Here is a tiny trained network, its code and every weight. The questions are about switching its units off for an input and a class, where a switched-off unit gives its printed mean instead of its output.

import numpy as np


def w(rows, s, z=0):
    codes = np.array(rows[::2]) - 128.0
    scale = np.full(codes.shape[1], s)
    scale[-1] = z or s
    return codes * scale


def f(y):
    return y / 2 * (1 + np.tanh(0.7978845608 * (y + 0.044715 * y**3)))


def log_softmax(a):
    a = a - a.max(-1, keepdims=True)
    return a - np.log(np.exp(a).sum(-1, keepdims=True))


def net(x, mask):
    res = np.array(x, float).reshape(1, 5) / 4 @ E
    y = f(res @ A[0][:, :-1].T + A[0][:, -1])
    res = res + np.where(mask, y, B[0][:, -1]) @ B[0][:, :-1]
    return log_softmax(res[-1] @ U[:, :-1].T + U[:, -1])


A, B = {}, {}
E = w([
[127,130,130],'x0',
[128,128,126],'x1',
[82,23,226],'x2',
[1,168,83],'x3',
[142,35,29],'x4',
],0.0081)
A[0] = w([
[85,82,177,138],'neuron 0',
[66,146,133,158],'neuron 1',
[90,101,86,180],'neuron 2',
[117,73,50,199],'neuron 3',
[110,76,170,29],'neuron 4',
[84,208,159,134],'neuron 5',
[170,178,89,145],'neuron 6',
[126,103,185,207],'neuron 7',
[122,180,152,41],'neuron 8',
[169,119,163,253],'neuron 9',
[1,157,121,191],'neuron 10',
[94,181,197,22],'neuron 11',
],0.014,0.003)
B[0] = w([
[96,106,65,207],'neuron 0',
[196,168,124,184],'neuron 1',
[172,106,156,170],'neuron 2',
[143,109,225,209],'neuron 3',
[89,124,97,174],'neuron 4',
[147,89,125,216],'neuron 5',
[41,6,84,194],'neuron 6',
[130,93,78,199],'neuron 7',
[115,67,156,158],'neuron 8',
[182,148,66,193],'neuron 9',
[181,116,76,254],'neuron 10',
[126,67,209,204],'neuron 11',
],0.011,0.0088)
U = w([
[131,138,72,255],'0',
[11,99,26,20],'1',
[225,168,46,68],'2',
[140,119,184,110],'3',
[122,154,80,236],'4',
[102,253,122,73],'5',
],0.011,0.0056)

Each question gives the input, the list of numbers given to net, and the class t.
The units are the neurons (one row each of A and B). Each row of codes is followed by its name. A weight is (code - 128) times the scale printed after its matrix; where a second scale follows, it is the last column's (A, B and U).
mask holds one flag per neuron, in row order. A switched-off neuron (its flag False) gives its mean, the last column of its row in B, instead of its output. The means were averaged over made-up inputs and are rounded, as every weight is.
A unit's drop is (log p(t) with every unit on - log p(t) with that unit switched off) / (log p(t) with every unit on - log p(t) with every unit switched off).
The circuit of an input: a set's keep is (log p(t) with only the set's units on - log p(t) with every unit switched off) / (log p(t) with every unit on - log p(t) with every unit switched off). Starting from all 12 units, units are removed one at a time, each time the one whose removal leaves the highest keep (on an exact tie, the one counted first), for as long as the keep stays at least 0.8.
units of the circuit, in order: the units of the circuit, biggest drop first
unit that matters most: the unit with the biggest drop
k most important neurons: the k neurons with the biggest drops, biggest first
drop of u: that unit's drop, to one decimal
input [-3,-5,0,-7,8], class 3: units of the circuit, in order -> [neuron 3]
input [-2,-3,2,8,2], class 2: units of the circuit, in order -> [neuron 10; neuron 1]
input [6,1,-3,-2,-7], class 3: units of the circuit, in order -> [neuron 11; neuron 10]
input [5,1,-1,-2,6], class 3: units of the circuit, in order -> [neuron 3; neuron 10]
input [0,1,-4,-2,4], class 1: 3 most important neurons -> [neuron 6; neuron 1; neuron 10]
input [-2,-3,-4,-2,-5], class 3: 2 most important neurons -> [neuron 0; neuron 10]
input [-6,0,-6,1,5], class 1: 2 most important neurons -> [neuron 6; neuron 1]
input [0,0,3,-6,-1], class 2: 2 most important neurons -> [neuron 9; neuron 6]
input [-5,-3,0,2,-7], class 3: 2 most important neurons -> [neuron 11; neuron 8]
input [-3,4,8,-3,4], class 1: 2 most important neurons -> [neuron 0; neuron 4]
input [3,-6,-1,-4,8], class 3: 2 most important neurons -> [neuron 3; neuron 10]
input [7,2,-3,6,-8], class 3: 3 most important neurons -> [neuron 11; neuron 8; neuron 9]
input [8,3,2,7,7], class 4: 2 most important neurons -> [neuron 11; neuron 9]
input [6,1,-5,1,7], class 3: unit that matters most -> neuron 3
input [-2,3,4,-8,-5], class 2: drop of neuron 7 -> 0.1
input [1,-1,-7,-4,-7], class 1: drop of neuron 6 -> 0.8
input [-5,7,3,-1,8], class 3: drop of neuron 3 -> 0.5
input [-2,5,-8,-1,6], class 1: 2 most important neurons -> [neuron 6; neuron 1]
